Below is a small trained network, with its code and all its weights. Each question gives an input and a target symbol and asks what happens when units are switched off, that is, made to give their printed mean instead of their output.

import numpy as np


def w(rows, s, z=0):
    codes = np.array(rows[::2]) - 128.0
    scale = np.full(codes.shape[1], s)
    scale[-1] = z or s
    return codes * scale


def norm(h):
    return h / np.sqrt((h * h).mean(-1, keepdims=True) + 1e-5)


def softmax(a):
    e = np.exp(a - a.max(-1, keepdims=True))
    return e / e.sum(-1, keepdims=True)


def log_softmax(a):
    a = a - a.max(-1, keepdims=True)
    return a - np.log(np.exp(a).sum(-1, keepdims=True))


def net(x, mask):
    ids = ['ΠΦΩβγδεζηλμ'.index(c) for c in x.split()]
    T = len(ids)
    res = E[ids] + P[:T]
    u = 0
    for l in range(2):
        r = norm(res)
        for j in range(3):
            rows = slice(2 * j, 2 * j + 2)
            q, k, v = (r @ M[l][rows].T for M in (Q, K, V))
            z = softmax(np.where(np.tri(T) > 0, q @ k.T / 2**0.5, -1e9)) @ v
            o = O[l][rows]
            res = res + np.where(mask[u + j], z, o[:, -1]) @ o[:, :-1]
        u += 3
    return log_softmax(norm(res)[-1] @ U[:, :-1].T + U[:, -1])


Q, K, V, O = {}, {}, {}, {}
E = w([
[121,126,146,137,118],'Π',
[141,143,124,122,147],'Φ',
[132,121,138,117,110],'Ω',
[111,118,128,136,138],'β',
[109,115,128,122,113],'γ',
[134,110,142,134,126],'δ',
[111,101,107,174,175],'ε',
[130,109,128,118,126],'ζ',
[63,181,252,152,124],'η',
[136,112,137,119,115],'λ',
[122,127,117,136,108],'μ',
],0.004)
P = w([
[189,156,91,158,148],'0',
[2,57,188,70,81],'1',
[176,170,106,144,151],'2',
[1,65,179,80,86],'3',
[162,170,109,156,136],'4',
[2,49,202,104,89],'5',
[157,163,109,162,135],'6',
],0.00069)
Q[0] = w([
[163,171,172,169,180],'L0H1',
[123,58,144,223,62],'L0H1',
[156,159,80,182,108],'L0H2',
[107,81,191,94,148],'L0H2',
[55,85,246,3,190],'L0H3',
[150,205,46,130,166],'L0H3',
],0.004)
K[0] = w([
[94,84,169,221,85],'L0H1',
[218,196,98,188,147],'L0H1',
[99,139,137,56,131],'L0H2',
[153,103,119,203,104],'L0H2',
[141,207,187,23,253],'L0H3',
[65,48,156,108,91],'L0H3',
],0.0041)
V[0] = w([
[130,37,89,128,158],'L0H1',
[209,182,60,48,212],'L0H1',
[132,154,135,111,194],'L0H2',
[227,176,100,162,111],'L0H2',
[177,187,131,50,127],'L0H3',
[152,7,172,102,91],'L0H3',
],0.0022)
O[0] = w([
[127,6,150,127,217,147],'L0H1',
[178,129,52,62,168,4],'L0H1',
[122,65,97,169,115,65],'L0H2',
[77,139,187,172,82,59],'L0H2',
[157,183,158,64,171,128],'L0H3',
[180,49,95,82,60,101],'L0H3',
],0.0021,0.00036)
Q[1] = w([
[124,165,226,96,193],'L1H1',
[98,83,164,97,84],'L1H1',
[249,247,46,156,211],'L1H2',
[252,222,106,239,210],'L1H2',
[231,249,48,169,244],'L1H3',
[19,26,133,182,10],'L1H3',
],0.0041)
K[1] = w([
[53,188,175,48,197],'L1H1',
[163,176,137,147,173],'L1H1',
[192,97,210,119,246],'L1H2',
[219,145,198,182,238],'L1H2',
[70,221,173,19,244],'L1H3',
[219,94,30,253,24],'L1H3',
],0.004)
V[1] = w([
[142,146,14,156,54],'L1H1',
[23,62,160,49,125],'L1H1',
[163,184,5,208,86],'L1H2',
[161,81,121,92,199],'L1H2',
[127,175,93,68,135],'L1H3',
[120,130,84,50,148],'L1H3',
],0.0019)
O[1] = w([
[216,184,9,185,107,43],'L1H1',
[3,107,86,26,74,255],'L1H1',
[34,21,58,47,14,96],'L1H2',
[99,214,128,172,99,43],'L1H2',
[82,58,131,132,95,140],'L1H3',
[104,61,180,136,46,122],'L1H3',
],0.0017,0.00039)
U = w([
[250,5,223,243,139,106],'Π',
[5,209,247,2,252,184],'Φ',
[250,7,67,39,169,86],'Ω',
[251,252,4,78,253,252],'β',
[142,175,14,252,6,179],'γ',
[231,79,164,73,63,58],'δ',
[29,33,58,247,249,57],'ε',
[111,39,60,215,246,73],'ζ',
[82,220,249,246,34,81],'η',
[240,185,179,18,15,32],'λ',
[3,18,7,58,5,162],'μ',
],0.0042,0.0035)

Each question gives the input, a string of symbols that net reads in full, and the target symbol t.
The units are the heads (2 rows each of Q, K, V and O). Each row of codes is followed by its name. A weight is (code - 128) times the scale printed after its matrix; where a second scale follows, it is the last column's (O and U).
mask holds one flag per head, layer by layer. A switched-off head (its flag False) gives its mean, the last column of its rows in O, instead of its output. The means were averaged over made-up inputs and are rounded, as every weight is.
A unit's drop is (log p(t) with every unit on - log p(t) with that unit switched off) / (log p(t) with every unit on - log p(t) with every unit switched off).
The circuit of an input: a set's keep is (log p(t) with only the set's units on - log p(t) with every unit switched off) / (log p(t) with every unit on - log p(t) with every unit switched off). Starting from all 6 units, units are removed one at a time, each time the one whose removal leaves the highest keep (on an exact tie, the one counted first), for as long as the keep stays at least 0.8.
circuit, biggest first: the units of the circuit, biggest drop first
unit that matters most: the unit with the biggest drop
heads that matter: for each layer, one digit per head in row order, 1 if its drop is at least 0.15 and else 0, layers parted by /
drop when u is switched off: that unit's drop, to one decimal
input δ Φ Π γ γ ε Φ, target μ: unit that matters most -> L0H3
input Φ μ δ γ Φ μ Φ, target γ: circuit, biggest first -> [L0H1 L0H3 L1H2]
input ζ Φ Φ γ, target Φ: heads that matter -> 001 / 010
input Π Φ Φ γ, target Φ: circuit, biggest first -> [L1H2 L1H3]
input μ Φ δ Ω Φ Ω, target Φ: circuit, biggest first -> [L0H3 L1H3]
input δ μ ζ Φ Π Π Φ, target η: heads that matter -> 101 / 111
input Φ Φ Φ δ Φ, target Π: heads that matter -> 111 / 101
input γ μ Φ λ, target Φ: heads that matter -> 101 / 000
input Φ δ Φ, target Π: circuit, biggest first -> [L0H1 L0H3 L0H2 L1H3]
input Φ λ Φ δ, target Φ: heads that matter -> 101 / 010
input Φ Ω Φ Ω, target Φ: drop when L1H1 is switched off -> 0.0
input δ Φ Φ Φ Φ ζ, target Φ: drop when L0H3 is switched off -> 0.3
input γ ε ζ Φ Φ μ Φ, target γ: drop when L1H1 is switched off -> 0.2
input μ Φ Φ γ Φ, target μ: unit that matters most -> L1H2
